Here is a tiny trained network, its code and every weight. The questions are about switching its units off for an input and a target symbol, where a switched-off unit gives its printed mean instead of its output.

import numpy as np


def w(rows, s, z=0):
    codes = np.array(rows[::2]) - 128.0
    scale = np.full(codes.shape[1], s)
    scale[-1] = z or s
    return codes * scale


def f(y):
    return y / 2 * (1 + np.tanh(0.7978845608 * (y + 0.044715 * y**3)))


def softmax(a):
    e = np.exp(a - a.max(-1, keepdims=True))
    return e / e.sum(-1, keepdims=True)


def log_softmax(a):
    a = a - a.max(-1, keepdims=True)
    return a - np.log(np.exp(a).sum(-1, keepdims=True))


def net(x, mask):
    ids = ['ΔΛΞΩαβγεημπτφψ'.index(c) for c in x.split()]
    T = len(ids)
    res = E[ids] + P[:T]
    q, k, v = (res @ M[0].T for M in (Q, K, V))
    z = softmax(np.where(np.tri(T) > 0, q @ k.T / 2**0.5, -1e9)) @ v
    res = res + np.where(mask[0], z, O[0][:, -1]) @ O[0][:, :-1]
    y = f(res @ A[0][:, :-1].T + A[0][:, -1])
    res = res + np.where(mask[1:9], y, B[0][:, -1]) @ B[0][:, :-1]
    return log_softmax(res[-1] @ U[:, :-1].T + U[:, -1])


Q, K, V, O, A, B = {}, {}, {}, {}, {}, {}
E = w([
[164,74,172,112,83,54,116],'Δ',
[165,141,158,159,69,162,128],'Λ',
[129,126,162,88,54,102,124],'Ξ',
[127,177,162,171,123,165,152],'Ω',
[130,197,85,185,140,152,127],'α',
[51,99,4,48,139,173,156],'β',
[77,174,156,111,94,124,135],'γ',
[48,158,75,125,137,55,110],'ε',
[153,92,153,134,77,108,173],'η',
[161,159,147,101,96,147,189],'μ',
[117,137,159,146,136,92,194],'π',
[135,146,111,98,111,64,106],'τ',
[113,77,200,129,70,115,173],'φ',
[130,204,133,115,90,162,129],'ψ',
],0.019)
P = w([
[150,231,147,122,132,85,126],'0',
[151,197,132,138,101,101,132],'1',
[135,163,122,159,79,113,138],'2',
[127,133,118,166,51,129,151],'3',
[114,105,121,171,27,142,169],'4',
[103,74,122,183,2,156,197],'5',
],0.0096)
Q[0] = w([
[164,209,145,201,86,252,196],'H1',
[170,7,220,147,234,180,86],'H1',
],0.028)
K[0] = w([
[97,207,79,136,150,254,151],'H1',
[172,117,240,186,76,139,143],'H1',
],0.038)
V[0] = w([
[141,63,172,179,10,110,177],'H1',
[106,47,110,122,109,186,139],'H1',
],0.013)
O[0] = w([
[82,201,49,128,148,111,178,101],'H1',
[199,105,204,101,172,132,2,1],'H1',
],0.0063,0.0067)
A[0] = w([
[184,90,171,63,173,86,173,20],'N1',
[210,27,68,236,194,47,95,129],'N2',
[147,46,131,151,143,73,95,15],'N3',
[133,159,63,98,145,144,122,136],'N4',
[105,117,54,125,141,143,162,2],'N5',
[228,113,150,161,194,146,174,46],'N6',
[44,118,224,153,208,128,117,123],'N7',
[124,244,49,82,251,114,77,173],'N8',
],0.017,0.003)
B[0] = w([
[168,6,186,116,115,56,149,137],'N1',
[164,200,82,91,196,78,125,146],'N2',
[73,139,97,145,113,80,98,157],'N3',
[104,70,116,147,122,118,114,196],'N4',
[140,112,153,159,115,154,84,254],'N5',
[171,82,116,204,131,230,198,140],'N6',
[34,162,180,114,206,143,150,132],'N7',
[150,167,196,33,155,63,239,186],'N8',
],0.025,0.006)
U = w([
[151,200,151,138,80,60,240,224],'Δ',
[99,75,1,169,95,156,111,191],'Λ',
[145,117,135,148,89,111,80,43],'Ξ',
[120,110,114,134,178,150,157,75],'Ω',
[179,133,90,114,191,129,148,127],'α',
[149,61,81,20,205,155,115,246],'β',
[139,152,179,101,164,123,107,76],'γ',
[96,130,71,127,179,102,160,48],'ε',
[164,95,70,145,153,83,166,15],'η',
[190,109,152,110,141,121,150,24],'μ',
[121,101,95,141,197,105,198,31],'π',
[177,144,127,107,137,81,104,43],'τ',
[117,109,141,143,155,88,142,2],'φ',
[219,165,201,73,124,141,73,92],'ψ',
],0.0067,0.0073)

Each question gives the input, a string of symbols that net reads in full, and the target symbol t.
The units are the heads (2 rows each of Q, K, V and O) and the neurons (one row each of A and B). Each row of codes is followed by its name. A weight is (code - 128) times the scale printed after its matrix; where a second scale follows, it is the last column's (O, A, B and U).
mask holds one flag per unit, heads first, then neurons. A switched-off unit (its flag False) gives its mean, the last column of its rows in O or B, instead of its output. The means were averaged over made-up inputs and are rounded, as every weight is.
A unit's drop is (log p(t) with every unit on - log p(t) with that unit switched off) / (log p(t) with every unit on - log p(t) with every unit switched off).
The circuit of an input: a set's keep is (log p(t) with only the set's units on - log p(t) with every unit switched off) / (log p(t) with every unit on - log p(t) with every unit switched off). Starting from all 9 units, units are removed one at a time, each time the one whose removal leaves the highest keep (on an exact tie, the one counted first), for as long as the keep stays at least 0.8.
units of the circuit, in order: the units of the circuit, biggest drop first
top k neurons: the k neurons with the biggest drops, biggest first
drop when u is switched off: that unit's drop, to one decimal
input Δ φ Δ φ, target Λ: top 2 neurons -> (N8; N5)
input η Ω Ω, target Λ: units of the circuit, in order -> (N8)
input η β γ Δ α ε, target ε: units of the circuit, in order -> (H1; N3; N2; N7)
input β η Ω, target Ω: units of the circuit, in order -> (H1; N6; N7)
input φ φ η π π, target Λ: units of the circuit, in order -> (H1; N8; N5)
input Λ β α Λ π Ξ, target Ξ: units of the circuit, in order -> (H1; N3)
input Λ ψ ψ, target Λ: units of the circuit, in order -> (N8; H1)
input α η γ Ξ β μ, target μ: units of the circuit, in order -> (H1; N1; N6)
input μ β Λ, target Λ: units of the circuit, in order -> (N6; H1; N3)
input τ π η π η, target Λ: top 4 neurons -> (N8; N5; N2; N1)
input α ε β τ Λ, target Λ: units of the circuit, in order -> (H1; N6; N3)
input α τ β ε, target ε: units of the circuit, in order -> (H1; N3; N7; N2)
input φ ψ Ω α α, target Λ: top 2 neurons -> (N8; N4)
input Ξ φ ε φ φ ε, target Λ: units of the circuit, in order -> (N8)
input φ π Λ τ φ τ, target Λ: units of the circuit, in order -> (H1; N8)
input Δ γ ψ γ, target Λ: top 2 neurons -> (N8; N7)
input μ α η β τ, target τ: drop when H1 is switched off -> 1.1
input Δ β η α, target α: drop when N6 is switched off -> 0.2
input Λ τ η β Ω ψ, target ψ: drop when H1 is switched off -> 1.0
input β Δ Λ η Ξ τ, target τ: top neuron -> (N2)
input γ π η Δ Ξ γ, target Λ: drop when N8 is switched off -> 1.2
input Δ α η η η Δ, target Λ: top 2 neurons -> (N8; N5)
